Here is a tiny trained network, its code and every weight. The questions are about switching its units off for an input and a class, where a switched-off unit gives its printed mean instead of its output.

import numpy as np


def w(rows, s, z=0):
    codes = np.array(rows[::2]) - 128.0
    scale = np.full(codes.shape[1], s)
    scale[-1] = z or s
    return codes * scale


def norm(h):
    return h / np.sqrt((h * h).mean(-1, keepdims=True) + 1e-5)


def f(y):
    return np.maximum(y, 0)


def log_softmax(a):
    a = a - a.max(-1, keepdims=True)
    return a - np.log(np.exp(a).sum(-1, keepdims=True))


def net(x, mask):
    res = np.array(x, float).reshape(1, 6) / 4 @ E
    u = 0
    for l in range(4):
        y = f(norm(res) @ A[l][:, :-1].T + A[l][:, -1])
        res = res + np.where(mask[u : u + 5], y, B[l][:, -1]) @ B[l][:, :-1]
        u += 5
    return log_softmax(norm(res)[-1] @ U[:, :-1].T + U[:, -1])


A, B = {}, {}
E = w([
[125,128,125,129,128,127,133],'x0',
[125,133,142,122,104,115,135],'x1',
[180,100,99,158,32,229,169],'x2',
[137,94,144,254,148,21,120],'x3',
[135,120,142,123,126,127,115],'x4',
[137,110,38,128,77,47,50],'x5',
],0.012)
A[0] = w([
[180,138,78,129,78,136,103,2],'L0N1',
[115,128,181,120,178,138,160,144],'L0N2',
[119,102,171,210,147,109,158,69],'L0N3',
[252,85,88,135,84,144,169,57],'L0N4',
[178,111,161,175,105,193,176,101],'L0N5',
],0.012,0.005)
B[0] = w([
[65,101,96,131,132,150,46,193],'L0N1',
[27,129,170,147,78,162,94,242],'L0N2',
[174,176,132,179,184,89,125,253],'L0N3',
[56,183,165,160,119,158,90,244],'L0N4',
[246,152,59,99,119,76,165,253],'L0N5',
],0.012,0.0056)
A[1] = w([
[55,131,108,10,125,163,97,72],'L1N1',
[112,140,77,41,171,66,81,2],'L1N2',
[132,171,112,39,132,146,90,95],'L1N3',
[58,144,163,92,118,220,126,122],'L1N4',
[163,120,136,150,137,152,153,212],'L1N5',
],0.013,0.0023)
B[1] = w([
[245,137,79,99,153,94,159,255],'L1N1',
[183,94,136,186,144,91,207,199],'L1N2',
[229,156,154,108,81,174,233,214],'L1N3',
[57,226,25,32,99,1,85,236],'L1N4',
[133,206,177,134,84,92,189,164],'L1N5',
],0.0096,0.0091)
A[2] = w([
[120,178,173,91,176,128,155,254],'L2N1',
[36,124,152,249,139,78,107,248],'L2N2',
[190,51,120,134,165,97,148,50],'L2N3',
[135,138,78,103,85,143,147,50],'L2N4',
[172,142,150,134,136,122,174,124],'L2N5',
],0.015,0.0023)
B[2] = w([
[106,13,185,171,176,179,113,191],'L2N1',
[63,152,239,60,115,222,124,253],'L2N2',
[155,160,65,124,214,91,202,170],'L2N3',
[15,21,123,126,74,125,154,188],'L2N4',
[202,72,152,97,254,142,212,186],'L2N5',
],0.0094,0.013)
A[3] = w([
[102,163,85,107,48,132,130,133],'L3N1',
[111,122,170,42,233,95,114,6],'L3N2',
[83,171,209,53,235,46,133,67],'L3N3',
[134,53,87,18,142,170,226,3],'L3N4',
[56,108,183,248,132,169,58,148],'L3N5',
],0.011,0.0023)
B[3] = w([
[137,112,170,157,242,65,78,182],'L3N1',
[172,178,99,148,63,155,91,200],'L3N2',
[98,49,1,101,77,73,49,250],'L3N3',
[38,117,218,230,137,170,31,218],'L3N4',
[157,170,211,123,100,236,195,197],'L3N5',
],0.011,0.012)
U = w([
[89,146,9,78,105,83,47,75],'0',
[86,155,211,122,124,205,133,77],'1',
[223,144,88,157,190,80,251,252],'2',
],0.018,0.002)

Each question gives the input, the list of numbers given to net, and the class t.
The units are the neurons (one row each of A and B). Each row of codes is followed by its name. A weight is (code - 128) times the scale printed after its matrix; where a second scale follows, it is the last column's (A, B and U).
mask holds one flag per neuron, layer by layer. A switched-off neuron (its flag False) gives its mean, the last column of its row in B, instead of its output. The means were averaged over made-up inputs and are rounded, as every weight is.
A unit's drop is (log p(t) with every unit on - log p(t) with that unit switched off) / (log p(t) with every unit on - log p(t) with every unit switched off).
The circuit of an input: a set's keep is (log p(t) with only the set's units on - log p(t) with every unit switched off) / (log p(t) with every unit on - log p(t) with every unit switched off). Starting from the 12 units with the biggest drops (on a tie, the unit counted first), units are removed one at a time, each time the one whose removal leaves the highest keep (on an exact tie, the one counted first), for as long as the keep stays at least 0.8.
circuit, biggest first: the units of the circuit, biggest drop first
unit that matters most: the unit with the biggest drop
k most important neurons: the k neurons with the biggest drops, biggest first
top k neurons in layer l: the k neurons of layer l with the biggest drops, biggest first
drop when u is switched off: that unit's drop, to one decimal
input [2,-3,4,1,-2,-5], class 2: 2 most important neurons	(L0N5, L2N2)
input [2,-4,-3,-4,-7,-7], class 0: circuit, biggest first	(L1N4)
input [3,6,0,-6,-2,8], class 2: 4 most important neurons	(L1N2, L0N2, L1N1, L2N2)
input [3,-3,4,-2,-6,1], class 0: 2 most important neurons	(L0N4, L0N1)
input [8,-8,1,5,2,8], class 1: 3 most important neurons	(L1N1, L0N5, L3N5)
input [-4,7,-6,2,-4,0], class 1: 3 most important neurons	(L1N1, L0N5, L2N2)
input [5,5,-6,-8,6,1], class 2: 3 most important neurons	(L1N1, L1N3, L1N2)
input [-5,-8,4,-8,-1,1], class 0: top 3 neurons in layer 0	(L0N3, L0N4, L0N1)
input [-6,6,7,7,-8,1], class 1: top 2 neurons in layer 2	(L2N2, L2N3)
input [-3,-1,1,1,-6,6], class 1: 3 most important neurons	(L0N5, L1N4, L1N1)
input [-8,2,3,-3,4,1], class 0: 3 most important neurons	(L0N4, L1N4, L0N1)
input [-3,-6,-7,0,0,5], class 2: 3 most important neurons	(L1N2, L0N3, L1N4)
input [4,-6,5,-5,2,2], class 0: 4 most important neurons	(L1N4, L0N4, L2N2, L0N1)
input [-3,4,5,1,7,-3], class 2: circuit, biggest first	(L0N5)
input [2,6,0,-3,-6,6], class 2: 2 most important neurons	(L0N2, L1N2)
input [5,6,-1,0,4,7], class 2: 3 most important neurons	(L0N3, L1N2, L2N2)
input [-6,7,2,3,4,-5], class 2: drop when L0N5 is switched off	1.1
input [-4,2,5,3,-6,2], class 1: drop when L0N4 is switched off	6.7
input [-4,-7,-2,-6,2,-4], class 0: drop when L1N4 is switched off	1.4
input [5,-3,8,3,7,4], class 1: unit that matters most	L0N4
